Here is a tiny trained network, its code and every weight. The questions are about switching its units off for an input and a target symbol, where a switched-off unit gives its printed mean instead of its output.

import numpy as np


def w(rows, s, z=0):
    codes = np.array(rows[::2]) - 128.0
    scale = np.full(codes.shape[1], s)
    scale[-1] = z or s
    return codes * scale


def norm(h):
    return h / np.sqrt((h * h).mean(-1, keepdims=True) + 1e-5)


def f(y):
    return np.maximum(y, 0)


def softmax(a):
    e = np.exp(a - a.max(-1, keepdims=True))
    return e / e.sum(-1, keepdims=True)


def log_softmax(a):
    a = a - a.max(-1, keepdims=True)
    return a - np.log(np.exp(a).sum(-1, keepdims=True))


def net(x, mask):
    ids = ['Ξαγδζηω'.index(c) for c in x.split()]
    T = len(ids)
    res = E[ids] + P[:T]
    r = norm(res)
    for j in range(3):
        rows = slice(2 * j, 2 * j + 2)
        q, k, v = (r @ M[0][rows].T for M in (Q, K, V))
        z = softmax(np.where(np.tri(T) > 0, q @ k.T / 2**0.5, -1e9)) @ v
        o = O[0][rows]
        res = res + np.where(mask[j], z, o[:, -1]) @ o[:, :-1]
    y = f(norm(res) @ A[0][:, :-1].T + A[0][:, -1])
    res = res + np.where(mask[3:15], y, B[0][:, -1]) @ B[0][:, :-1]
    return log_softmax(norm(res)[-1] @ U[:, :-1].T + U[:, -1])


Q, K, V, O, A, B = {}, {}, {}, {}, {}, {}
E = w([
[195,240,82],'Ξ',
[130,207,150],'α',
[168,215,183],'γ',
[126,17,241],'δ',
[140,173,2],'ζ',
[89,8,32],'η',
[65,194,119],'ω',
],0.0095)
P = w([
[208,36,137],'0',
[149,255,174],'1',
[149,236,155],'2',
[155,229,151],'3',
[148,223,148],'4',
[144,210,130],'5',
[153,195,137],'6',
[155,178,135],'7',
[159,165,102],'8',
[173,162,139],'9',
],0.0065)
Q[0] = w([
[21,59,154],'h1',
[20,93,165],'h1',
[180,7,165],'h2',
[194,83,80],'h2',
[155,144,164],'h3',
[149,255,33],'h3',
],0.0094)
K[0] = w([
[185,175,61],'h1',
[141,159,79],'h1',
[194,102,187],'h2',
[167,101,121],'h2',
[144,114,92],'h3',
[248,69,115],'h3',
],0.015)
V[0] = w([
[151,168,95],'h1',
[1,161,137],'h1',
[208,92,215],'h2',
[45,182,91],'h2',
[128,219,221],'h3',
[221,157,69],'h3',
],0.012)
O[0] = w([
[154,122,96,147],'h1',
[116,19,219,121],'h1',
[63,215,84,32],'h2',
[226,30,204,252],'h2',
[184,238,254,174],'h3',
[242,149,61,227],'h3',
],0.0073,0.0043)
A[0] = w([
[42,163,135,116],'n1',
[185,182,78,69],'n2',
[42,193,64,117],'n3',
[32,60,253,246],'n4',
[206,182,205,150],'n5',
[183,2,99,255],'n6',
[113,121,130,57],'n7',
[112,61,80,225],'n8',
[51,168,48,66],'n9',
[73,133,125,60],'n10',
[67,198,212,27],'n11',
[117,207,95,122],'n12',
],0.0081,0.0025)
B[0] = w([
[109,59,189,159],'n1',
[109,124,121,173],'n2',
[195,116,252,175],'n3',
[49,97,240,192],'n4',
[63,204,126,248],'n5',
[52,159,125,254],'n6',
[130,79,80,128],'n7',
[40,124,153,175],'n8',
[148,210,234,159],'n9',
[253,103,161,135],'n10',
[57,130,158,169],'n11',
[189,68,149,173],'n12',
],0.0052,0.0063)
U = w([
[250,185,76,60],'Ξ',
[201,205,122,5],'α',
[196,196,156,49],'γ',
[43,199,184,201],'δ',
[207,108,42,179],'ζ',
[74,106,62,210],'η',
[196,19,254,162],'ω',
],0.0093,0.0029)

Each question gives the input, a string of symbols that net reads in full, and the target symbol t.
The units are the heads (2 rows each of Q, K, V and O) and the neurons (one row each of A and B). Each row of codes is followed by its name. A weight is (code - 128) times the scale printed after its matrix; where a second scale follows, it is the last column's (O, A, B and U).
mask holds one flag per unit, heads first, then neurons. A switched-off unit (its flag False) gives its mean, the last column of its rows in O or B, instead of its output. The means were averaged over made-up inputs and are rounded, as every weight is.
A unit's drop is (log p(t) with every unit on - log p(t) with that unit switched off) / (log p(t) with every unit on - log p(t) with every unit switched off).
The circuit of an input: a set's keep is (log p(t) with only the set's units on - log p(t) with every unit switched off) / (log p(t) with every unit on - log p(t) with every unit switched off). Starting from the 12 units with the biggest drops (on a tie, the unit counted first), units are removed one at a time, each time the one whose removal leaves the highest keep (on an exact tie, the one counted first), for as long as the keep stays at least 0.8.
circuit, biggest first: the units of the circuit, biggest drop first
k most important neurons: the k neurons with the biggest drops, biggest first
which heads matter: for each layer, one digit per head in row order, 1 if its drop is at least 0.15 and else 0, layers parted by /
drop when u is switched off: that unit's drop, to one decimal
input Ξ ω η, target Ξ: circuit, biggest first => [h1]
input ω ζ ω α, target ω: which heads matter => 110
input η α η ω Ξ γ, target η: 2 most important neurons => [n6, n8]
input δ γ δ δ δ Ξ, target δ: which heads matter => 011
input Ξ Ξ ω η, target Ξ: which heads matter => 000
input ω α α ζ, target ω: which heads matter => 110
input ω ω ω δ ω α, target ω: which heads matter => 010
input ζ δ Ξ α δ Ξ, target ζ: which heads matter => 001
input η γ ω η, target η: which heads matter => 010
input ζ ω δ δ ζ γ η ω γ, target ζ: which heads matter => 001
input δ ω ω δ ω Ξ η, target δ: which heads matter => 000
input δ ω Ξ ζ, target ζ: which heads matter => 111
input ζ ζ ω η η, target ζ: drop when n8 is switched off => -0.1
input Ξ Ξ ω, target Ξ: drop when h3 is switched off => 0.6
input ω α ω ω ζ ω ω Ξ, target ω: drop when h2 is switched off => 0.5
input δ δ α η ζ α δ, target δ: drop when n7 is switched off => 0.0
input ω δ δ ζ, target ω: circuit, biggest first => [h2]
